[ 89 129 139 121 115 122  71 136 110 162] : (179)
[114 105 177 169 115 104 174 104 164 125] : (12)
[ 76 111 139 153 176 104  76 136  76 162] : (180)
[ 71  99 126 137 125 177  71  71 151 162] : (188)
[153 129 164 121 164 158 157 157 164 125] : (125)
[ 89 129 139 121 115 122  71 136  97  69] : (206)
shift -1: [153 129 164] : [152 128 163]
dup (188):  : [71]
dup (12):  : [104]
dup (180):  : [76]
shift +1: [121] : [122]
shift +1: [136  97] : [137  98]
shift +1: [ 99 126] : [100 127]

[ 64 166 126  88] = (70)
[ 96  61  96 132] = (44)
[185  61 141 132] = (180)
[185  61 110 110] = (125)
[185  61 158 205] = (202)
dup (125):  : [110]
dup (44):  : [96]
shift +1: [185] : [186]
shift +1: [61] : [62]

[ 98 104 154 142 123 110 162  70  93  66 182 169 100  94  62  90  90]  (44)
[ 82 109 194 182  97 155  83  85  93  61  77 174 158 173 200  79  77]  (202)
[133  82 164 200  92  60 135  69 188  63 154 185  92 113  62  71  99]  (206)
[145 196  78 108 104 115 141 124  62 130 134 167  96  76 181 102 190]  (125)
[151 108  83 142 194 109 153 100 118 194 173 130 192  59 117 141 122]  (70)
[127  66 167 164 131  75  56  82  84  56  79  56  78 155  56 160 168]  (188)
[129  94 116 195 194  91 136 128 105  97 141 120 165 100 141 195 153]  (134)
[147 158 147 138  73 137 194  74 172 116 161 132 145  96 109  97 149]  (180)
[129  98 119  79 115 162 181  91 157  62 162 101  97  80  88 131 117]  (12)
[ 97 130  93 170 177 133 187  94 195 144 174 142 142 153 111 171 176]  (212)
diff (125): [145 196  78 108 104 115 140 124  62 130 134 167  96  76 181 102 190] : 7, [141]
dup (188):  : [56]

[131 170 105 102] : (12)
[ 95 174 131 142] : (180)
[157 102 102 102] : (44)
[150 115 153 181] : (134)
[157  92  80  49] : (202)
[ 52 196  93  98] : (188)
[ 86 170 105 102] : (206)
[153  88 154 140] : (179)
[86 63 83 63] : (212)
shift +1: [102 102] : [103 103]
dup (44):  : [102]
dup (212):  : [63]
diff (206): [ 87 170 105 102] : 1, [86]
diff (134): [150 115 153 182] : 4, [181]
diff (44): [157 103 102 102] : 2, [102]

[138 119 126 124 114 121 128 120 123 120  81 141  97 145  48  91 173 190
 101] -> (179)
[138 119 126 124 114 121 128 120 123 126 127 114 115 123 114 123 123 121
 116] -> (188)
[138 119 126 124 126 121 126 120 123 126 127 126 115 123 114 123 180 180
 143] -> (44)
[138 119  44 124 114 121 128 120 123 126 127 114 115 123 114 123 118 185
 116] -> (202)
asked: [138 119 126 124 126 121 126 120 123 126 127 126 115 123 114 123 180 180
 143] : (44)
shift -1: [119  44 124] : [118  43 123]
shift -1: [128 120 123 120] : [127 119 122 119]
shift +1: [114] : [115]
diff (179): [138 119 126 124 114 121 128 120 123 120  81 141  97 145  48  91 173 191
 101] : 18, [190]
dup (179):  : [120]
shift +1: [126 115 123 114] : [127 116 124 115]

[120 132 106 143 125 143 133 163 139 131 127 147 137 120 137 143 122 125
 155 127 124 137 133 145 131 117 120 106 132 128] : (202)
[135 124 144 118 130 118 124 157 120 126 128 115 122 134 121 117 133 131
 108 130 132 122 123 117 125 119 134 106 124 127] : (212)
[108  70 146 124 151 161 116 146 128 129 120 108 157 169  89 120 146 134
 141 101 138 111 141 143 112 116  84 106 124 148] : (134)
[135 120 144 118 130 118 124 157 120 126 128 115 122 134 121 117 133 131
 108 130 117 122 123 117 125 119 134 119 124 127] : (44)
[155 144 120 153 127 139 122 177 112 140  79 123 150 113 177 143 169 115
  46 222 125 116 216 136  96 122 141 106 155 140] : (12)
[136 128 115 102 131 142 137 170 121 130 117 118 121 118 158 132 149 140
 126 112 144  92  98 152 102 119 149 106  87 128] : (188)
[127 128 128 128 127 128 128 159 128 128 128 129 127 128 128 129 128 128
 130 127 129 129 128 129 128 118 128 106 130 128] : (180)
diff (212): [135 124 144 118 130 118 124 157 120 126 128 115 122 134 121 117 133 131
 108 130 132 122 123 117 125 119 135 106 124 127] : 27, [134]
asked: [127 128 128 128 127 128 128 159 128 128 128 129 127 128 128 129 128 128
 130 127 129 129 128 129 128 118 128 106 130 128] : (180)
shift +1: [142] : [143]
shift +1: [121] : [122]
asked: [136 128 115 102 131 142 137 170 121 130 117 118 121 118 158 132 149 140
 126 112 144  92  98 152 102 119 149 106  87 128] : (188)
diff (202): [120 132 106 143 125 143 133 163 139 131 127 147 137 120 137 143 122 125
 155 127 124 137 133 145 131 117 120 106 132 127] : 30, [128]
shift +1: [102 131 142 137] : [103 132 143 138]

[136 128 117 132 118 187 116 118  94 132 184 139 139 127  81 112 139] : (125)
[136 128 117 132 118  99 116 118  94 132 184 139 112 127  81 112 139] : (179)
[130 126 120  96 139 114 129 112 119 132 102 150 171 119 129 112 154] : (70)
[118 128 117 132 118  99 116 118  94 132 184 139 112 127  81 112 139] : (44)
shift -1: [112 119 132] : [111 118 131]
asked: [136 128 117 132 118 187 116 118  94 132 184 139 139 127  81 112 139] : (125)

